(in the rows, 128 means zero)
Each row has a class, written as a number after it; each block has new classes, again numbered from 0 up.
[127 161 130 153 141  65 107 149 130 150 136 109 132 137 114 111 114 149
 142 129 130 151 119 123 115 154 104 153 127 118 140  95 112 102 107]
8
[119 187 115 149 173  89 131 150  76 159 144 124 117 130 114 132 114 148
  80 113 115 161  91 131 122 144 120 177 121 131 128  98 111 119  99]
5
[114 178 114 135 141  93 107 155 119 150 110 117 117 139 120  85  96 164
 149 128 130 143 125 131 121 131 109 148 148 112 125  90 121 129 105]
0
[104 174 114 108 107 124 127 122 151 151 120 111 111 125 126 125  92 155
 191 109 147 155 164 123 117 110 100 143 178  95 120  52 116 137 137]
2
[131  65 118 124 116  79 108 119 185 128 127 134 139 140 146 138 122 136
 208 138 130 157 148 130 108 101 103  98 106 106 125  58 126 130 126]
4
[ 99 140 186 124 135 184 105 137  91 152 112 108 115 147 114  95 107  93
 123 134 150 107 124 104 178 144 123 183 131  91 121 144 129 133 109]
1
[145  99 120 130 107 106 138 125 160 138 113 129 147 119 151 149 132 151
 184 133 118 142 148 126 114 121 123  97  93 114 102  70 132 138 139]
6
[129 191 136 181 198  71 127 160  58 176 142 129 149 147  95 132 142 138
  52 136 102 155  62 126 132 168 130 194  82 152 122 135  96 107  78]
5
[120 123  82  89  93 115 166  85 182 125 114 116  87 102 160 130  51 149
 222  71 149 137 203 132 129  50  96 109 196  81 133  11 170 137 166]
5
[127 129 130 156 141  76  93 156 115 138 128 136 141 161 108 120 142 141
 134 161 110 154  89 106 104 142 135 105  86 124 123 132 110 125 105]
0
[121 159 115 138 123  75  97 134 144 154 129 113 122 119 121 120  90 149
 169 114 134 146 140 118 108 130 100 164 152 111 146  66 117 112 122]
8
[116  74 129  80  71 156 123  68 197 102  98  97 111 124 176  94  65 111
 238 114 175  95 210 140 167  81 102 114 182  49 121  65 187 150 131]
4
[123 111 103 101 110  91 126 119 172 138 102 114 102 126 155 106  83 148
 211 100 137 131 179 148 117  83  83 127 175  97 142  43 133 121 129]
4
[118 172 121 138 135 121 132 158 108 158 115 115 129 120 126 124  99 150
 144 110 107 148 129 146 111 136 106 168 145 127 115  74 114 122 111]
6
[117 135 114 123 134  80 105 145 144 148 118 116 120 128 148 111 104 142
 170 126 136 159 139 145 116 126  85 155 140 111 145  70 123 123 109]
4
[106 159 165 127 130 170 115 145 104 163 128 107 122 151  92 108 127 123
 121 141 143 119 126  97 170 149 132 181 129 101 109 151 122 128 101]
2
[102 164 119 126  95  86 111 119 152 148 116 123 109 116 153  94  89 147
 197  95 145 168 150 145 125 117 101 141 187 102 134  76 138 122 132]
3
[117 146 114 124 113  76 106 130 167 136 122 106 122 130 128 107  79 155
 188 104 152 150 148 127 124 130  89 139 175 104 143  67 134 117 133]
8
[ 96 140 190 128 127 178 108 124  98 146 122  98 120 154 117  84 103  99
 127 145 151 108 122 115 179 147 127 173 125  93 113 146 146 126 109]
1
[119 154 127 153 137 101 140 155 124 148 124 123 124 122 126  99  87 142
 135 123 107 147 117 136 120 142 120 161 141 142 134  99 107 108 101]
7
[116 125 164 121 137 148  93 144 106 148 119 108 122 148 129  94 121 112
 116 149 138 109 116 120 169 158 117 185 123  97 125 144 132 137  69]
4
[104 185 136 131 131  98 136 131 113 147 113 106 113 128 132 103  89 132
 157 116 129 143 137 140 117 128  97 148 162 113 124  79 118 116 126]
1
[124 186 172 166 193 139  87 196  33 156 127 118 131 165  78  97 158 115
  22 179 111 110  51 111 157 199 147 193  82 129 126 235 107 120  56]
0
[120 146 135 162 166  57 100 168 104 160 129 120 132 150 113 111 124 141
 117 147 101 153  92 151 109 155 107 173 109 147 134 123  99 100  77]
4
[119 139 169 137 131 147  98 138 119 148 136  95 134 152 101  97 109 123
 117 142 154 107 120 101 174 166 121 186 126  96 128 144 141 120  91]
8
[ 99 111 133  91  73 189 126  97 172 132 109 104 103 138 118 113  72 127
 214 106 178 106 196 103 166  86 118 135 195  66 121  84 155 148 152]
2
[129 115 139 142 114  95 125 129 146 143 133 129 150 125 161 119 127 134
 161 155 110 167 116 105 119 144 125 121  85 117 127  76 129 122 111]
7
[119 147 167 142 131 166 113 158  93 158 113 104 142 140 117 106 118 119
 112 147 130 117 109 115 166 171 129 189 110 112 115 153 138 131  90]
6
[100 148 197 141 152 172 105 150  69 161 126 106 131 165 100  99 128 100
  83 156 143 111  93 111 179 172 134 191  93 113 112 174 128 125  96]
1
[111 146 170 137 131 167 118 158  90 150 105 102 141 141 117 111 108 115
 111 143 128 115 116 114 167 173 123 190 120 106 109 153 136 143  82]
6
[121 167 121 146 137  77 106 144 126 148 135 111 121 120 118 119 101 147
 148 117 128 146 133 122 114 144 101 161 146 109 135  82 111 114 109]
8
[115 138 154 156 124  71 100 127 133 147 146 138 152 152 132 117 160 132
 149 146 112 176 105 117 110 143 120 118  80 127 112 126 106 104 106]
3
[116 172 125 131 126  99 125 143 143 164 110 120 124 137 111 115 113 156
 163 124 139 147 139 121 130 134 112 151 156 125 126  98 103 125 127]
2
[103 137 188 130 135 175 121 130  95 149 124 105 130 158 106 113 110 104
 102 154 142 112 111 119 168 159 134 178 123 107 108 146 140 141 100]
1
[119 154 184 148 160 166 121 166  72 159 127 118 130 139 118  93 127 105
  62 157 105 116  86  99 167 184 140 202  90 125 126 174 107 121  57]
7
[116 135  93  91  61 138 136  99 187 127  95 105 105 100 174 109  51 152
 252  77 148 139 199 144 117  79  89 110 204  83 128  11 160 139 164]
6
[116 130 117 124 116 123 142 139 141 147 115 116 108 107 150 100  66 134
 174 109 127 152 153 127 128 111 106 159 160 102 151  56 130 121 120]
7
[ 99  92 158  97  79 190 143  89 163 121  99 100 104 137 138 101  61 102
 213 109 172  95 196 118 178  86 115 127 179  66 110  82 174 146 151]
1
[137  80 112 106  77  90 116  83 224 113 126 119 131 119 157 137  96 149
 243 117 154 142 184 112 119  94 102  74 149  83 129  34 155 136 161]
8
[111 139  89 111  95 105 123 127 167 123  94 115  98 132 131  98  52 154
 220  98 150 136 177 135 112  79 101 111 205  87 142  51 146 137 146]
0
[109 177 132 147 126  76 109 138 119 164 117 129 120 119 134 102 111 136
 157 108 128 163 124 136 125 135 111 170 155 117 135 112 117 111 110]
3
[113 117 170 145 161 137  86 167  83 155 128 112 133 165 109 102 137 111
  87 157 131 120  89 128 168 172 125 196  94 117 127 171 127 121  69]
4
[120 133 109 131 128  77 103 139 140 141 117 116 117 133 141 101 100 146
 166 119 134 145 135 156 119 125  98 148 159 117 144  81 124 115 113]
4
[103 172 120 137 104  81 116 136 126 152 120 125 107 119 139 106  96 136
 172  99 133 171 134 142 116 127 106 151 174 111 136 103 128 118 119]
3
[137 156 163 182 165  78 104 163  92 166 151 139 176 156 126 110 172 129
  79 176  83 177  44 108 110 193 139 148  34 163 127 141  77  94  73]
7
[108  86 146  91 103 170 104 109 152 130 107 102 110 145 144 101  81 116
 179 126 162  97 168 129 170 110 104 162 162  70 130  94 160 151 105]
4
[118 173 113 133 125  98 112 152 131 155 105 117 127 113 140 107  93 160
 159 109 120 146 134 145 112 137 101 158 146 137 129  83 114 119 128]
6
[110 163  87 126 126  99 111 155 134 135 117 113  97 116 125  89  72 166
 174 113 145 153 145 143 114 110 107 137 175  99 136  70 140 128 131]
0
[108 145 152 160 123  86  99 128 119 152 147 138 144 145 131 128 152 129
 150 143 107 173 106 122 113 143 123 135 102 122 112 119 117 110 106]
3
[ 95 142 118 114  80 111 126 110 174 142 118 120 105 121 154 100  77 146
 217  92 151 158 183 143 129  93  97 135 181  96 123  58 148 126 140]
3
[114 130 108 111  94 100 120 112 183 132 120 102 106 119 138 110  60 152
 214  97 151 134 186 129 128 100  83 132 190  85 142  38 145 126 140]
8
[131 148 130 164 154  65  99 157 108 143 127 133 143 146 117 116 152 147
 125 172 103 151  95 113 105 146 137 119  76 127 120 129 117 115 101]
0
[117 192 115 162 163  63  95 181  88 157 113 122 122 134 104  95 111 152
 103 149 113 150  94 129 108 154 124 174 129 138 146 142 115 112  95]
0
[103 174 134 137 120  83 108 133 136 164 116 126 121 130 136  98 104 150
 163 110 134 156 134 143 125 130 104 169 156 126 132 102 121 111 119]
3
[110 112 141 101 110 179 133  84 141 125 121 103 114 141 135 112  67 121
 156 110 177 101 164 115 185 102 125 156 146  73 116  94 175 152 129]
5
[131 114 139 150 117  61 101 112 167 132 143 119 147 135 135 126 133 147
 177 148 123 147 139 106 113 137 118 107  82 112 112  83 127 110 122]
8
[121 187 120 147 163  79 129 135  95 158 131 120 126 138 121 118 104 152
 100 113 123 155  95 137 127 142 116 171 135 133 132  94 119 117 104]
5
[105 119 148  91  89 180 121 105 159 134 105 106 113 148 119 111  91 126
 181 118 169 111 169 106 171 112 125 141 182  78 121 110 152 152 137]
2
[123 145 179 158 160 133  91 155 101 160 142 105 146 157  91 102 136 119
  85 159 129 109 101 101 169 179 125 197  91 120 126 170 121 107  76]
8
[122 162 144 149 151 110 133 161 101 163 122 122 125 129 129 100 103 132
 110 134  96 148 103 127 127 154 115 178 123 136 142 110  99 109  83]
7
[129 124 128 130 107  98 128 116 161 142 130 129 139 138 124 137 143 142
 191 137 126 161 141 103 116 116 127  90 123 102 110  81 117 127 136]
2
[111 119 170 125 120 194 123 137 110 143 124 110 127 145 130  80  93 105
 131 128 141 117 123  99 183 150 125 169 122  86 121 122 127 138  82]
7
[110 124 167 125 122 189 126 135 110 148 126 108 123 141 133  87  91 107
 121 137 130 119 129 109 168 142 125 181 124  93 134 115 134 129  87]
7
[102 146 152 130 143 159 106 157  98 137 119 101 121 151 102  82  96 122
 121 150 149 115 129 101 163 140 127 178 123  83 116 143 151 133  89]
0

Next block: new classes, numbered from 0 again.
[126 152 139 139  83 134 148 108 140  95 138 152 128 144 143 104 104 134
 160 108 124 154 148 123 115  79 122 141 116 160 153 143 133 112 118]
1
[111 121 111 161 139 124  92 133  95 148  99 141 119 135 102 126 125 132
  98 116 120 125 142 162 135 123 118 127 114  98  98 129 119 145 127]
7
[110 125 134 157 147 161 143 139  91 162  99 140 141 186  96 175 137 141
 101 143 109 132 116 128 165 140 136 158 105 130 144 120 116 128 126]
4
[118 179 104 138 148 144  96 133 125  83 136 130  89 127 158  85 139 134
 220 111 106 133 125 117 109 133 156 122 139 127 131 123 148 136  92]
7
[148  89 117 116 150  25  80 154 105 151 134 107  90  69 109 134 143 136
  91 139 131  83 140 148 132 157 119 130 114  92  66 131 123 132 129]
0
[123  99 140 143 123 166 111 127 118 147 137 111 152 125  90 192 137 136
  48 153 118 166 135 157 140 139 153 103 121  98 128 135  91 146 143]
2
[125 121 126 144 157 127  79 141 113 145 122 108 102 122  98 137 147 133
 118 101 117 126 116 154 116 143 145 132  87 100 102 114 107 160 125]
6
[126 170 120 144 151 162 117 145 137  97 125 138 103 144 127 117 134 116
 180  96 131 141 122 130 103 124 149 155 110 118 120 137 134 143 120]
3
[160  84 125 106 143  63 114 120 147 127 153 132 118  88 118 102 102 132
 136 106 159 101 128 127 139 110 115 150 136 143 114 134 137 128 133]
6
[116 145 148 134 114  82 135 126 101 135 124 132 124 159  86 154 116 148
 119 101 110 122 114 118 141 127 126 167  99 128 116 135 116 124 121]
1
[135 123 133 122 150 139 170 137 134 150 153 133 150 137 103 159 119 135
 109 159 129 118 125  95 144 146 131 159 163 152 156 154 147 111 138]
0
[112 172 138 122 108 176 181 104 132 101 121 165 144 184 141 101  99 135
 162  98 129 147 134  97 102 113 109 161 127 165 158 140 147 107 126]
5
[156 101 152  99  97  30 106 123 127 111 148 120 131 107  89 135 120 127
  82  85 148 119 149 130 107 122 115 135  82 108  92 129 109 127 156]
3
[143 131 105 124 120 152 108 114 150 125 139 124 136 101 187  83 133 105
 133 146 133 134 152 141  91 119 130  74 145 140 146 149 141 138 119]
7
[133  87 120 127 113  59  94 125 104 143 143 121 137  94 131 130 138 136
  80 153 123 117 163 145 124 127 115  66 118 115 112 134 114 128 136]
7
[116 129 140 132  97 146 155 116 109 116 149 133 148 157 133 158 144 153
 110 155 110 166 148 122 102 118 129  80 120 134 160 135 113 110 132]
5
[154 103 148  84 130  55 118 130 120 141 133 106 128 110  84 143 123 131
  60 113 137  88 142 116 131 168 110 173  99 117  89 133 127 123 152]
0
[126 124 118 126 131 117 119 130 129 115 132 136 110 109 154  86 126 127
 145 137 128 107 163 128 105 131 111 132 115 140 122 133 152 108 126]
0
[153  91 145  88 131  58 135 121 138 144 157 118 151 114 124 121 114 126
 103 123 141  97 136  99 124 137 115 129 108 161 132 137 128 121 142]
6
[146  66 142  87  97  20 142 109 141 132 142 143 162  89 137  98  80 120
  86 126 158  97 151 114 138 121  91 127 132 152 109 146 137 100 143]
2
[126 163 125 152 128 145 120 130 128 118 129 135 106 138 114 139 126 139
 158 113 116 145 109 141 133 108 149 153 129 117 124 141 122 142 108]
1
[123 101 129 161 131 150 121 136  96 171 118 124 147 152 109 179 153 138
  69 160 114 141 132 153 145 134 135 106 103 115 146 119  98 137 136]
4
[107 166 120 144 162 139 141 144 116 127 118 143 110 160 133 116 129 123
 184 116 122 112 114 108 122 142 134 157 114 137 123 134 150 127 117]
3
[136 116 110 151 138 128  90 147 124 123 141 120 111  99 139 139 156 120
 124 148 137 139 145 166 105 117 141  84 109  98 109 136 115 146 136]
3
[151  99 131 116 120  69 101 131 110 151 132 112 132 113 125 150 147 134
  88 140 131 109 131 145 128 143 126 111 100 112 115 119 104 133 131]
4
[146 109 148 131 129 148 127 115 146 126 141 138 137 140  70 143  99 135
  99  89 144 150 129 128 138  98 135 173 120 139 141 133 116 138 148]
6
[121 147 110 130 156 111 126 142 106 158 120 115 114 126 158 139 147 131
 143 163 111  98 112 130 138 154 128 125 117 131 109 147 129 144 106]
1
[137 104 119 127 134  95  91 132  96 164 114 115 112 101 111 160 147 142
  61 137 136 118 128 168 117 150 119 100 108  75  71 138  96 155 143]
5
[135 122 138 116 113 101 155 112 123 161 133 129 148 137 131 145 116 131
  89 152 123 115 129 120 141 123 111 130 123 151 134 152 126 123 130]
1
[126 104 142 132 132 136 152 117 129 156 134 141 158 154 107 129 105 132
  99 119 130 128 138 112 133 118 113 142 112 166 158 134 128 122 144]
6
[109 125 106 130 142 101 107 138 125 127 115 132 112 100 183  79 121 114
 164 136 129 102 127 138 111 152 125 111 121 131 103 133 146 124 104]
2
[123 163 144 123 138 144 151 130 107 155 120 113 140 178  95 180 133 140
 100 131 102 125 102 109 143 158 139 166 102 133 133 144 116 141 125]
1
[115 150 146 146 120 158 131 127 101 144 134 108 132 168  89 198 153 152
  92 144  89 161 122 139 136 130 151 125  98 113 139 133  95 144 122]
1
[122 143 105 123 145 112 152 126 124 122 132 155 111 121 176  93 116 136
 187 135 142 105 116 112 117 128 114 128 159 144 125 142 155 114 110]
5
[135 146 123 132 124  87 101 127 125  83 117 151  89 133 126  81 111 139
 200  65 138 115 121 134 124 109 129 188 110 122 111 104 136 119 103]
4
[120 120 115 114 144 133 133 130 135 153 142 112 152 110 182 121 137 116
 126 173 120 114 123 118 109 168 139  78 141 141 142 144 132 129 114]
2
[125 143 131 136 100  85  59 118 108  84 126 126  90 121  92  98 128 144
 140  55 113 148 145 153  97 110 139 129  89  84  97  98 109 142 116]
7
[113 123 116 147 141 136 109 134  97 160 131 113 143 135 127 159 158 134
  92 171  99 130 137 140 123 152 138  67 125 113 137 134 115 140 126]
7
[125  89 140 131 125  90 149 122  87 183 133 133 157 142  82 192 131 156
  40 152 127 126 125 131 146 142 109 102 130 107 118 136 100 125 154]
5
[117 166 112 138 145 252 131 124 153 114 118 122 135 145 173 123 135 105
 148 143 118 168 121 134 100 146 161 120 133 138 163 150 135 148 110]
2
[162 111 155  76  74  24 123 103 135 119 153 109 140 102 129 128 112 129
  72 114 138 110 156 126 110 118  98 131  81 145 105 146 108 121 141]
1
[117 138 131 140 129 136 118 132 116 127 127 127 121 141 128 132 145 124
 131 129 120 135 144 138 104 128 133 110  90 118 121 127 123 133 133]
3
[150 116 132 135 137 146 151 126 134 152 140 140 152 146 108 163 120 136
 106 141 139 131 109 118 161 123 142 155 155 144 161 138 124 125 133]
4
[110 130 131 127 138 139 178 125 139 126 142 153 161 149 143 125  93 124
 151 141 128 128 114  82 145 137 135 147 162 175 168 149 151 103 118]
2
[143  92 156 109 113  73 165 111 126 172 123 151 170 150  76 141  85 120
  46 107 160 105 142 111 141 118  87 168 110 146 116 155 131 113 172]
3
[123 153 118 137 135 123 122 136 139  99 124 147 105 128 158  80 122 109
 191  99 137 124 136 123  98 116 129 139 107 137 118 133 149 127 119]
3
[144 117 107 104 120  40 101 124 129  95 147 134 117  87 170  71 118 126
 166 120 140  94 151 123 111 123 110 105 134 140 111 134 150 114 116]
7
[131 112 114 133 135 137 138 118 154 112 137 153 130 120 175  63 101 114
 178 122 146 121 148 124 111  94 108 130 127 179 157 137 159 114 122]
6
[114 137 115 122 132 122  97 129 127  96 107 130 110 118 166  72 115 112
 156 101 129 114 141 144 102 145 121 143  93 124  98 124 138 129 111]
2
[131 122 122 117 137 112 155 130 137 135 145 139 136 117 159  94 117 123
 145 151 130 101 151  97 118 137 111 133 144 166 148 147 161 100 126]
0
[107 144 114 159 163 163  96 142  87 159  98 122 116 157  96 153 145 135
  98 127 104 127 123 148 137 158 141 129 108  96 109 126 116 158 125]
7
[130  98 117 159 147 107  75 155  75 171 131  97 112 121 101 201 183 151
  81 174 107 130 116 175 146 152 157  90 104  78 109 110  84 151 123]
4
[127 113 147 131 142  92 111 130 118 115 136 133 114 144  64 140 109 147
 131  77 127 126 121 121 144 120 133 180  99 127 117 113 117 130 132]
6
[135 168 128 120 123 174 155 118 147 123 138 124 136 144 164 128 128 118
 155 142 121 142 123 111 119 123 141 138 131 163 158 160 136 136 113]
1
[ 97 122 133 150 138 142 135 133 111 131 118 144 142 152  99 148 110 135
 118 124 116 138 119 127 148 139 137 148 126 124 126 131 124 124 123]
2
[120 134 116 120 135  97 161 123 122 127 141 154 129 126 154 114 118 144
 169 142 134 113 115 102 123 128 115 117 163 142 133 143 146 111 115]
5
[136 125 120 129 111  74 100 120 122 117 129 128 102 101 151 103 124 132
 139 129 128 114 145 156 123 106 113 121 102 123  98 135 126 129 116]
1
[115 112 100 172 159 132 114 142 105 165 134 142 128 122 122 147 135 136
 122 165 118 128 120 141 152 123 143  91 172 114 135 143 128 136 117]
7
[130 121 132 108 153 144 180 124 153 137 166 129 172 136 130 159 107 120
 132 151 135 133  89  82 155 148 155 149 189 162 170 158 145 121 119]
2
[138 115 102 147 154  57  69 150  98 158 118 109  84  85 116 143 148 143
 110 133 121  95 107 179 142 140 129 120 108  72  59 130 104 162 114]
1
[109 141 121 123 126  98 111 125 130  79 136 139 101 127 185  43 125 129
 226 104 114 111 157 114  83 111 116 116  82 168 135 113 152 107  98]
6
[133  96 127 119 145  69 126 127 129 150 125 141 127 116 128  93  99 122
 131 107 147  88 128 120 131 125 102 154 114 154 114 133 143 121 131]
6
[136 156 142 101 116 159 151 116 153 107 141 122 138 143 140 100 121 116
 135 112 121 134 151  96  89 140 126 158 116 162 156 143 149 114 128]
0
[128 116 125 119 148 132 107 135 124 131 131 111 136 115 124 150 131 120
 102 135 127 130 119 134 135 160 149 128 122 111 110 136 115 146 126]
2
